Each row is followed by its class.
[-327  -26  -31  133  -23 -194   30  319 -150  388  -63  -43   52 -147
 -122 -149  -45  -72 -242 -162 -113  -64   53 -692 -199 -458 -208  -83
  112  141 -109  140 -159   64  604] -> H
[-400  260   95  -31  126 -262  499   79   61  561  -33  -46  128 -285
 -122 -153  151   98   58 -118 -107  256  189   -9   -9 -392 -101  357
  318  368 -316 -180  158   36  199] -> C
[-100   32   42 -183 -469   73  216  735 -296 -320   45   64  383 -250
   13 -202  190  -75 -899  244   69 -399 -213  126  418  381 -144  326
  242  159  -53  255  228  -17  -25] -> Y
[ 187   34   76    9   75   21  202  133 -211   38 -260  100  170  -93
   99  -14  132  148 -218  313   63   11  232   74  438  260 -109  137
 -262 -160    4 -131  209  -80   40] -> P
[-307   87  160  -34   26   60  414 -103 -145  128   88  145  343  -77
 -192  269  170  133 -226    2 -174 -171   76   92  263  178    9   93
 -306  116  -83  -24   -8  -19   38] -> Q
[-292   21  261  116   -4  -55  155   93 -256  245  113   90  215 -176
 -159  -80  -76   94 -332    8   -5  154  -65 -347  109 -355  -78  -82
   56  121 -199   81  -47  -72  374] -> B
[-294  108  282   39   68 -119  146  -11 -192  329  106   72  286 -243
 -256   70 -128   -3 -165  -59  -30  172   48 -245   80 -418   50   18
   51  289 -278  -74  -27  -42  364] -> Z
[-178  -98   62  160  166 -122  189  109 -250   84  -58   77  376 -209
  -71   17   48  171 -452  113   12  104  -33 -137  344   69 -132  115
 -191  155  -11   50  -60   44  282] -> N
[ -90  -38  134  -93  155  -99  348  -71  -79  103 -163  162   61  -98
 -155  299  180  174 -249  -22  -73   -9  144  -67   97  189  -20 -258
 -224  148 -207  -22  -51 -127  161] -> V
[-192    6  153  155  -96  -56   44  211 -249   38   87   19  311  -45
  101   27  -95   34 -210  -25  -67  134   36 -276  100 -195   -2   42
  153   21  -97   57  158 -108  229] -> P
[-358  238   52   77  -34 -291  291   97 -297   70   98    0  246 -159
  -16  -78  -12   92  -56  -33 -125  100 -232 -360  192 -479  -73   94
  122  153   71   44   15  -50  303] -> E
[ -32  545  117 -195 -118 -196  -97  329   61  -97  116  -47  489  -67
  469 -667 -320 -178   12  -29  316   59  -56   57    7  -54 -365  440
  154  -33  312   78  -73  -52  609] -> P
[-407   76  323  -22  147 -251  312  163 -134  498  141  268  276 -309
 -210 -134   51  180 -175   61  155  303  -40 -154  189 -230  -64  -66
   86   63  -69   94  152 -295  275] -> V
[-405  166  319  -18  -50 -318  138  216 -127  445  420   34   35 -218
 -117 -454 -144   23  -90 -221  -19  143 -138 -365 -270 -452  -20 -194
   70  361 -249  193  -91   38  277] -> Q
[-343  -65  234  151   44  -22   85  146 -105  316   89  103  101 -171
 -238   73  -29   44 -249  -88   -9  105   -1 -251   15 -164  -99 -219
  129  246 -194   91  -56  -91  414] -> B
[-285  201  171  -26   21 -139  143   25 -325  257  134   26  340 -331
 -416 -173   12   50   16  -84   86  103 -113 -274   -5 -329 -100 -268
   59  393  -12  155   20 -160  259] -> L
[  55 -251 -165 -200 -172  -90  411  277 -131  237 -392   80  400 -225
  647 -560 -113  287 -197  145  -68  -85  -32  -29  325  262 -278  160
 -245 -100  435   29  266  274  124] -> L
[-164  -91    8  -51  152 -168  420   70 -375  -12  -15  147  339 -230
  -69  140   49  200 -314  124  -92   13 -172 -109  576   43 -100   10
 -177  176  -29  -43   58  -80  175] -> A
[-469   20  139  -94   93  -66  386   30 -116  131  105  -56   53 -279
 -196   80  185   20 -170   60  -20  130 -141 -253  288 -566  -32   60
   18  214 -117  -76  -38 -102  265] -> V
[-380    5  258  -56   62 -147  213  103  -28  314  -59  139  263 -492
 -391  225 -156   78 -216 -146   89   54 -133 -114  302 -324 -102 -191
  -59  225 -142  171 -203 -203  481] -> V
[  57   31   43   18  131  -47  253   98 -149   73  -82  121  331  -50
   86  211   95  212 -102  196  -46  -88   19  146  271  331   27  106
 -239  -11  -30  -77  210   35  -22] -> C
[-317   74  142   24   64 -168  162   51 -217  318   72  119  210 -291
 -191 -122  -58   45 -313  -59  -11   98 -169 -284  102 -378  -95  -68
   80  288 -131   80    1  -86  333] -> Z
[-169  138 -366  155  -66 -471  329  -58 -432 -484 -214 -149  335  -14
   54  -17  169   73 -135   15 -319  -42 -277 -285  491 -506   56  350
  300  -59  223  101 -340  275  -79] -> M
[-282    5  285  133  -40  -48   12  170 -154  334  -24  125  246 -270
 -240 -159 -294   14 -419  -54   53   69   -6 -334  -54 -344  -63   18
  131  104 -161  -25 -134  -35  576] -> Z
[ -62  -31  195   67  269 -173  401   32 -181  163  -41  357  153   -1
  205   45  283  548 -284  330  161  167  141  178  407  341 -113 -243
 -239   43  405  -10  225 -206  222] -> Q
[ -48   -3   71   -5   97  -78  247  -98 -171  140 -107  161  216 -172
 -157  271  199   80 -206   44  -69   66   44   74  219  175   -4    4
 -161   35 -149  -46   27  -74  120] -> H
[  11  223  -82 -144  193 -205  442  -64 -117  181  -87  -14  320 -251
    3  -13  287  204   45   56  -96 -181  -69   -9  271    3 -142  128
 -224   34   36  -46   34   87   24] -> A
[-335  141  278  -63   21 -164  170  -20 -107  229  144   42  269 -230
 -135 -129  -54   35 -154  -47   28  185 -144 -121  219 -325  -85   31
   59  294 -229   32   85  -68  275] -> N
[ -34   99   80  115  186 -109  229   92 -220 -163   24  120  319 -148
  -26  308  -31  148 -209   36  -25   41 -109  -34  321  136   66 -104
 -318   31  -37  -50  -59  -85  302] -> L
[-303   69  240  211   -1 -116   67  115 -190  260  207   47  220 -229
 -143  -31  -77   49 -159  -80    4  190    6 -168   58 -281  -17  -28
   54  164 -194   24   29  -65  270] -> C
[-422  142  261  340  -43 -178  165  285 -168  476  157   52  270 -139
   -6   42  -66   31 -109 -124  -89  218  409 -280 -180 -372   18  112
  188  159 -169   76 -151   53  496] -> E
[  80 -338  127  138  229   56  262   55 -431   45 -135   -2   68  -14
   57  247  153  335 -110  246 -231 -145  124  -73  372  232  -31  -95
 -315  -68   78 -145    4   19  -41] -> P
[ -59  -31  166  -62  208 -279  359    5 -175   11   18   19  405 -178
  129  101   78  306  -60   54  -57  126  -28   28  524  137  -62   22
 -255   99 -108  -59  169  -27   81] -> P
[ -55  -58  148   55  172 -130  230   79 -279   49    1   88  301 -176
 -113   73   65  249 -316  140   25   73  -32  -26  380  215  -81  -13
 -242  148 -143  -15  106  -32  201] -> C
[-315  -95   84   59  -44  -22   73  232  -85  222  -13   92  275 -165
 -368  336  -60   -7 -316 -115  -85   20  -37 -153   83 -241  -21 -132
  222  312 -199  -37  -19  -89  333] -> Z
[  19  111  329  184   89   12   73   32   -4  -96 -168 -169   37   34
  -52   22  263  298 -159  -33  -41   47  146  -60  -70  179  -51  -62
 -158 -131   95  -80  -65  -69   19] -> Y
[-315    3  164  114   -2 -102  189  293 -244  338  167  197  377 -198
 -181   21 -145  -25 -411   33    2  152   98 -427  106 -269  -84  188
  174  131 -270  -14   61 -105  421] -> Y
[-256  -18  271  -15  -54   -8   14  -70  -39  153  -89   30  198 -210
 -187  168   50   63 -328  -83  -15  180 -182   -6  294 -387 -158  -79
   57   61  -55  -50  -40 -212  243] -> Q
[  -5  -25   16  -92  155 -114  373  -71 -173  187 -152  134  333 -229
   49  206  236  171 -174  172  -17  -12  114   88  396  167 -121   77
 -206  119  -93  -41  107    3   54] -> A
[ -12   49    9  -55  140 -168  259   95 -272  -18  -65  140  340 -131
    2  114  170  155 -282  195   42    5   19   43  353  197  -57  102
 -269   12  -23  -94  180 -128   90] -> A
[  62   76   41  114  110   50  143   86 -365   -6  -68   72  289  -24
 -229  223  183  143 -289  112 -129  -74   89  121  279  255  -27  106
 -285  -86  -52 -138   82 -129   78] -> N
[-353  -49   89  185  -45  -81  177  415 -239   71  179   87  166 -177
  151  -21 -149   87 -481  -13  -29  185 -191 -234  394 -519 -161 -182
   94  229 -107  247 -168  -62  371] -> Q
[ 116  105   87  -18   57  292   45  -15  -47    6    8   57  260   16
 -266  324  175   46  -85   64  -22 -106    1  414   76  480  -52   22
 -141   53 -193 -125  171 -127  -46] -> N
[ -16  -27   48   75  169 -148  248   85 -253    5 -106   99  136 -131
  -56   56   30  239 -305   96  -11   91  -42  -27  284   91 -126  -38
 -149   75 -142   20  -41  -76  257] -> P
[ -54  -85   95   -9  120 -110  280  -45 -314   89   12  187  365 -182
 -114   74   95  202 -354  185  -11   70 -113   -1  492  114  -88   -9
 -205  102 -134    0   30    0  109] -> V
[-243 -107  388   10   52  -34   75  117 -126  367  -63   42   63 -351
 -356 -112 -134  122 -472  -52   25  100  -33 -218  164 -550  -64 -226
  120  272 -205   18 -300  -41  306] -> A
[ -66  -96  632   55 -371  -95   -7  183 -343  310   11 -274   99   43
 -178 -568  129   50 -588 -211 -419  165   -5 -607 -144   44 -317  169
 -137 -281 -498 -146 -108  154  161] -> M
[  80  196  217   80  149 -128  192  -33 -144   47   -3  -84  371 -125
  -39   54  222  302 -155   43  -55   72  134  160  398  106  -62   29
 -370   99 -147 -109   90   42  -45] -> E
[-308  140   55  -11   24 -243  154   48 -272  199   78   75  178 -145
  -59 -154   31  -39 -305  -46  -60  106  -32 -322   58 -432 -152   84
    1  153 -144  -89   48 -150  334] -> L
[-107 -177    8  -98  126  275  325 -116  -19  352   14  310  148 -353
 -113  130  -89  -51 -298  -12  -29  -24 -113  207  295  341 -175 -165
 -310  232 -371   58  -67   36  212] -> C
[-116   28   -3 -112   38  -58  387  277 -267  163   34  284  522  -62
  -58  -42   72   39 -540  232  -43  -98  -97 -183  283  342  -91  260
 -135 -101 -322   90  156   31  174] -> C
[  26   90  -62 -228  159 -220  352  -64 -259   81  -52   26  313 -224
  -67  -55   74  161 -128  130  -56    9 -213   -8  475  -52 -130   98
 -306  213 -113  -52   42  109  191] -> E
[ -23  -59  106   53  173 -217  147  110 -319  146  -19  229  505 -334
 -228  -64 -111  134 -502  231  121  170 -262  -73  477  125  -91  227
  -88  104  -70  -46  -16   64  456] -> N
[-270   61   94   -5   69 -116  247  170 -119  223   42   84  163 -190
    9 -114 -111  111 -201  -11   31  207 -100 -201  119 -382 -115    1
   91  189 -113    8   23  -68  458] -> Y
[  31  -70   11  -65  154 -184  197    6 -237  -17 -130  102  197 -132
   22  -94   73  244 -298  232  105   56 -189    0  197  145 -193   48
  -58  115   45   -7    4  -13  252] -> E
[ 376  118  231  304 -121   32 -302 -471 -238 -441  133  -51  371   52
  514  251 -606   46   92  -74 -134  -57 -320 -314  363  -83  -56 -189
 -349   -8 -230   28  -26  171   62] -> Z
[-126 -114   38  292 -183 -178  242 -124 -404  -19  379   74  676  -64
  -88  -39 -261  312  -23  190   38  430 -265 -366  520  -37  -61   68
  229  394 -353  263  274  368  192] -> C
[-253  116  211   79   91  -46   79  105 -137  137   72   10   87 -209
 -291  133   27   72 -243  -60   19   58 -104 -152  205 -363 -138 -161
  117  299  -41   45 -117 -192  339] -> B
[ -12  -28   14   20  167 -168  243   62 -289   60  -84  145  316 -207
 -115   -7   94  187 -362  170   36  115 -124  -63  382   75  -77   16
 -165   90  -75    9   39  -25  158] -> H
[-274   59  226    9  -20  -81  142   -4 -115  201   14   24  214 -204
  -28 -105  -82   -7 -204   -7  -39  142 -118 -199  245 -452  -61   72
  170  165 -151  -14  -56   28  284] -> H
[ -97  100    9    8  147 -119  274   42 -325   24  -78  125  357 -131
 -147    7  178  158 -248  128  -40  -43  -88  -52  268  162  -16   78
 -187   22   63  -24  124  -90  103] -> H
[-326   93  288 -113   64 -116   98  140   43  277   27   12  128 -214
 -190 -197  -56   62 -397 -121   87  148  -34 -263  -62 -432  -78  -47
   63  195 -187  -65   49 -192  388] -> Z
[-308 -305   -1 -378 -113  -71  425 -373 -240 -238 -140   81  -14  200
  393  147  225  290   43   72  -18  206 -219 -349  197 -293 -337 -560
  278  -19  -78  215  376 -412  363] -> C
[-361   61  356   -9  140 -254  219  252 -238  223  181  147  223 -262
  -98 -173 -161  124 -173   93  171  265  -81  -76  239 -253  -88   76
  176  227  -97    7   -9 -176  537] -> Y
[-311  -33  339   43  -61 -114   82   79 -139  150    5  -48  194 -147
 -108   55  -72   49 -260  -77  -96  148  -39 -325  228 -445  -82  -66
   71   90 -251  -31  -77  -54  368] -> E
[ -65  105  420   -9   37 -126  260 -223 -400   60   -5   80  398 -143
   52 -262   94  235 -186  211  -30 -132  -81 -225  282  125 -143  -63
 -332    5  161  -15 -117  128  213] -> N
[-116 -152  182  -94  196 -220  337   64  -61  391   51  174  493 -502
 -117  -54   -9  179 -466  -67   42  141  -80   -3  378  190 -206   38
 -179  216 -184   45 -154  112  478] -> B
[-320   34  282    0 -102  -93  114  169 -183  340  144  114  251 -205
 -278  -66  -53   10 -404  -76  -20   99   -3 -289  112 -275  -68  -19
   33  148 -271   58   64 -109  401] -> M
[ -79   18  142  101  183  -84  251  186 -130   32  -68  104  321  -57
  -45   89  108  248 -321  115    9   90   68   21  305  314  -14  122
 -125  -25  -67  -45  123  -69  157] -> A
[-203 -351  131 -201   88 -198  467 -196 -121  138 -353  106  320 -101
  506 -164  -16  240 -279  129 -180  169  -19 -241  402  -49    7  112
 -345 -113  -21 -194  117  250  206] -> Y
[ -18  112   47  163  108  -49  146  167 -290 -139  -40  103  251  -30
 -111  158  179  147 -322  175   62   -9   25  -86   54  319  -24  121
 -205 -125  101    7   58 -194  148] -> Q
[-366   43   92   89    5 -145  177  187 -170  243   73   71  267 -264
 -100  -45  -55   41 -320  -17   32  153 -105 -390   95 -555  -48   12
  244  162 -143   88    1  -71  416] -> A
[-141  128  155   67  -63 -213   65  113 -218  239   66  -84  295 -208
  -69  -47  -10  151 -226 -104 -122  126 -146 -231  209 -521 -164    2
  113  217 -199   10  104  -41  199] -> E
[ 119  197  101   33 -113   27   53   -7 -333   17   63   58   75   13
  -92  -27  -70 -118  -13   74  -51   31  140 -463  -81  -15   -8  133
  119 -122 -146  -77  209 -153  253] -> P
[-285  199  336   48   85 -165   55   61  -29  351   95   38  241 -256
   -6 -311  -67  112 -172  -67   89  184 -245  -85   -4 -365 -147  -87
  165  282  -77  109  -35  -16  345] -> N
[-242  119   95   80  -27 -158   97  218 -246  177   70  101  227 -166
  -74 -149    0    7 -336   64   61   80  -43 -279   58 -260 -111   81
  117  113  -78  118   69 -111  322] -> N
[  -6    6  134   75  176  -44  137   43 -169   51 -121   34  299  -92
  -70  106   93  150 -286  112  -31   61   40  -27  301  128  -59  115
 -189    1  -37  -72    0  -12  165] -> N
[-262 -107  233  163  -34  -89  118  291 -361  294   48  -28  321 -230
 -379   27  -62   64 -273  -59  -85  113   92 -465  180 -211  -87  -48
   71  110 -320  163 -105    1  415] -> A
[-188  164  428  178 -175  145 -148  172 -132  329  366  403    4   -7
 -598 -174 -330 -229 -740 -131  -39   20  186 -434 -189 -195  184 -225
  -25   83 -148 -213 -294  -94  363] -> L
[  -7  168  209   91   77 -125  247   66 -143  103  -69  -25  176 -127
   47  -38  287  173 -130  103  -41 -137  207  -40  179  163 -142   94
 -153  -64  -49  -71   61   -8   71] -> M
